[[ -4   3   0  -6   6  -3  -1 -11  -2 -12   2   4 -23   4   1   8]
 [ -2   9  -1  16   0   4  12  17   5  -1  11  -2 -13  -2  -4  -1]
 [-13  -7  -2 -19   3   4  -2 -27  10 -12   0   7   8  -2   2   0]
 [-20   1  -1  -2  -2   3  -3  20  -7   1  -9  -5   2   4  -7   2]
 [ -5  -3   3  -2   3   0  -1   6  -3  -2  -9  -1  19   3   4   0]
 [ 14   7   4   3   6   9   8 -14   0  -5  10  15 -13  -2  -4  -4]]
->
[[ 14   7   4   3   6   9   8 -14   0  -5  10  15 -13  -2  -4  -4]
 [ -2   9  -1  16   0   4  12  17   5  -1  11  -2 -13  -2  -4  -1]
 [ -4   3   0  -6   6  -3  -1 -11  -2 -12   2   4 -23   4   1   8]
 [ -5  -3   3  -2   3   0  -1   6  -3  -2  -9  -1  19   3   4   0]
 [-13  -7  -2 -19   3   4  -2 -27  10 -12   0   7   8  -2   2   0]
 [-20   1  -1  -2  -2   3  -3  20  -7   1  -9  -5   2   4  -7   2]]

[[-13  -7  -9   3   9   5 -15   1 -11   3  -4 -34  -4]
 [ 15  -7  18   4  -6  -7 -13  -9  11   7  18   0  10]]
->
[[ 15  -7  18   4  -6  -7 -13  -9  11   7  18   0  10]
 [-13  -7  -9   3   9   5 -15   1 -11   3  -4 -34  -4]]

[[  3  -5  10   7  12   1  10  -7  -5 -17   2  -2  17]
 [-12  -6   2   1  -7 -14  17  28   0  16  11  -4  15]
 [ -3  14  -6  -9  -3   5 -21   1   8  18  -5   6  17]]
->
[[  3  -5  10   7  12   1  10  -7  -5 -17   2  -2  17]
 [ -3  14  -6  -9  -3   5 -21   1   8  18  -5   6  17]
 [-12  -6   2   1  -7 -14  17  28   0  16  11  -4  15]]

[[-29  30  -7 -11  -6  14  18   3   9   8   1 -31]
 [ -2 -14 -22  31 -17 -28  26   8 -19  -6  27  -1]
 [-16  -7  10 -13  31 -31 -24  25  -1  11   5  -5]
 [ 15 -20  27   5  28  -3 -12  -8  17 -15 -23 -22]]
->
[[ 15 -20  27   5  28  -3 -12  -8  17 -15 -23 -22]
 [ -2 -14 -22  31 -17 -28  26   8 -19  -6  27  -1]
 [-16  -7  10 -13  31 -31 -24  25  -1  11   5  -5]
 [-29  30  -7 -11  -6  14  18   3   9   8   1 -31]]

[[ -9 -13  10   5   0]
 [  4  14 -11   9  13]
 [  9   3   3  16  10]
 [-17 -26  20 -24 -30]]
->
[[  9   3   3  16  10]
 [  4  14 -11   9  13]
 [ -9 -13  10   5   0]
 [-17 -26  20 -24 -30]]

[[ 27  11  11]
 [ 17  25  36]
 [-22 -12 -20]
 [ 13  19  35]
 [ 18  15  31]
 [-26 -25 -30]]
->
[[ 27  11  11]
 [ 18  15  31]
 [ 17  25  36]
 [ 13  19  35]
 [-22 -12 -20]
 [-26 -25 -30]]

[[30 25 13  3  4]
 [14  0 24 20 17]
 [17  3 34 10 11]
 [ 9  0  7 31 27]
 [20  2 30 12 11]]
->
[[30 25 13  3  4]
 [20  2 30 12 11]
 [17  3 34 10 11]
 [14  0 24 20 17]
 [ 9  0  7 31 27]]

[[ 24  -7   6 -20  -7]
 [ 19 -12  23  -8   1]
 [-18 -21  18   4   2]
 [-14  -6  -2 -29   4]
 [ -6   1   9 -28  14]
 [-25   2   9  -3  19]
 [ 14   3  21 -16  15]
 [ 25  -9  -4  -4 -20]
 [-17  -9 -13 -23  -6]
 [ -9 -25  20   4  -2]
 [-16   8  11 -13  23]]
->
[[ 25  -9  -4  -4 -20]
 [ 24  -7   6 -20  -7]
 [ 19 -12  23  -8   1]
 [ 14   3  21 -16  15]
 [ -6   1   9 -28  14]
 [ -9 -25  20   4  -2]
 [-14  -6  -2 -29   4]
 [-16   8  11 -13  23]
 [-17  -9 -13 -23  -6]
 [-18 -21  18   4   2]
 [-25   2   9  -3  19]]

[[-27  37]
 [-31  27]
 [ 28 -29]]
->
[[ 28 -29]
 [-27  37]
 [-31  27]]
---
[[ 19  19  10 -11]
 [ 14  10  11  17]
 [-31 -13   5  -3]
 [  5  18  13  11]
 [ 23   7  -2  11]
 [-13 -17 -10  -9]
 [  8  22  19   7]
 [ 27  16  15   2]
 [ 10  16  11   6]
 [ -2  20  17   5]]
->
[[ 19  14 -31   5  23 -13   8  27  10  -2]
 [ 19  10 -13  18   7 -17  22  16  16  20]
 [ 10  11   5  13  -2 -10  19  15  11  17]
 [-11  17  -3  11  11  -9   7   2   6   5]]

[[  1 -15 -12   0]
 [  4  -3  -8  -3]
 [  2  23  12   7]
 [ 17  17   3  11]
 [ 20   2  -1  -3]
 [  9   4   8   0]
 [ 30   8  -5   5]
 [  2  15  17  -3]
 [ -4 -20 -12  -9]]
->
[[  1   4   2  17  20   9  30   2  -4]
 [-15  -3  23  17   2   4   8  15 -20]
 [-12  -8  12   3  -1   8  -5  17 -12]
 [  0  -3   7  11  -3   0   5  -3  -9]]

[[  1  -3  10  -1 -29   2   7   0   1  -6]
 [  4   6  -1  22  15  -8 -14   7   2  -3]
 [  5   9  -4   6 -31   2   0 -14   0  -5]
 [ 12   4  -1 -27   4   3   7   0  13  -1]
 [  6  -2   0   0  13 -10  13  -1  -2 -16]
 [-12  13   1   4  -1   8  23   1   3   3]
 [  9  15   3  10   0  -9   4  -1  -2   4]
 [ 11  -9  -3   2  -9  -4  28   7 -13 -13]]
->
[[  1   4   5  12   6 -12   9  11]
 [ -3   6   9   4  -2  13  15  -9]
 [ 10  -1  -4  -1   0   1   3  -3]
 [ -1  22   6 -27   0   4  10   2]
 [-29  15 -31   4  13  -1   0  -9]
 [  2  -8   2   3 -10   8  -9  -4]
 [  7 -14   0   7  13  23   4  28]
 [  0   7 -14   0  -1   1  -1   7]
 [  1   2   0  13  -2   3  -2 -13]
 [ -6  -3  -5  -1 -16   3   4 -13]]

[[ 0  1 26 27 27]
 [ 0  0  0 27 26]
 [ 0 27 27 27 27]
 [-1  0  0  3 27]
 [ 0 26 27 27 27]
 [ 0  0 27 27 27]
 [ 0  0 22 27 27]
 [ 0 10 27 27 27]
 [ 0  0 27 27 26]
 [ 0 15 26 26 27]
 [ 0  0  0  4 27]
 [ 0  0  2 26 27]]
->
[[ 0  0  0 -1  0  0  0  0  0  0  0  0]
 [ 1  0 27  0 26  0  0 10  0 15  0  0]
 [26  0 27  0 27 27 22 27 27 26  0  2]
 [27 27 27  3 27 27 27 27 27 26  4 26]
 [27 26 27 27 27 27 27 27 26 27 27 27]]

[[  1  28  -8  17 -16  16]
 [-28 -11  -8   4 -23  11]
 [ 22  24 -11   8  -9  12]
 [  5  24  -4 -31  12  11]
 [-17  20  -5 -31 -20  -5]
 [  8   6  -4 -31  15  -4]
 [ 15 -29  -7  17   1   7]
 [-20 -20  12 -14  22  14]]
->
[[  1 -28  22   5 -17   8  15 -20]
 [ 28 -11  24  24  20   6 -29 -20]
 [ -8  -8 -11  -4  -5  -4  -7  12]
 [ 17   4   8 -31 -31 -31  17 -14]
 [-16 -23  -9  12 -20  15   1  22]
 [ 16  11  12  11  -5  -4   7  14]]

[[-11 -18   5  -4 -12   3   5  32 -18  14 -10  17   0   0  18]
 [-10 -18   5  -4 -12   3   6  32 -18  13 -10  17   0   1  18]
 [  0 -13  -2 -11 -17   1  17  25 -21   1 -14  21   0   4  12]
 [ -5 -15   1  -6 -15   1  12  29 -21   8 -12  19  -1   2  16]]
->
[[-11 -10   0  -5]
 [-18 -18 -13 -15]
 [  5   5  -2   1]
 [ -4  -4 -11  -6]
 [-12 -12 -17 -15]
 [  3   3   1   1]
 [  5   6  17  12]
 [ 32  32  25  29]
 [-18 -18 -21 -21]
 [ 14  13   1   8]
 [-10 -10 -14 -12]
 [ 17  17  21  19]
 [  0   0   0  -1]
 [  0   1   4   2]
 [ 18  18  12  16]]
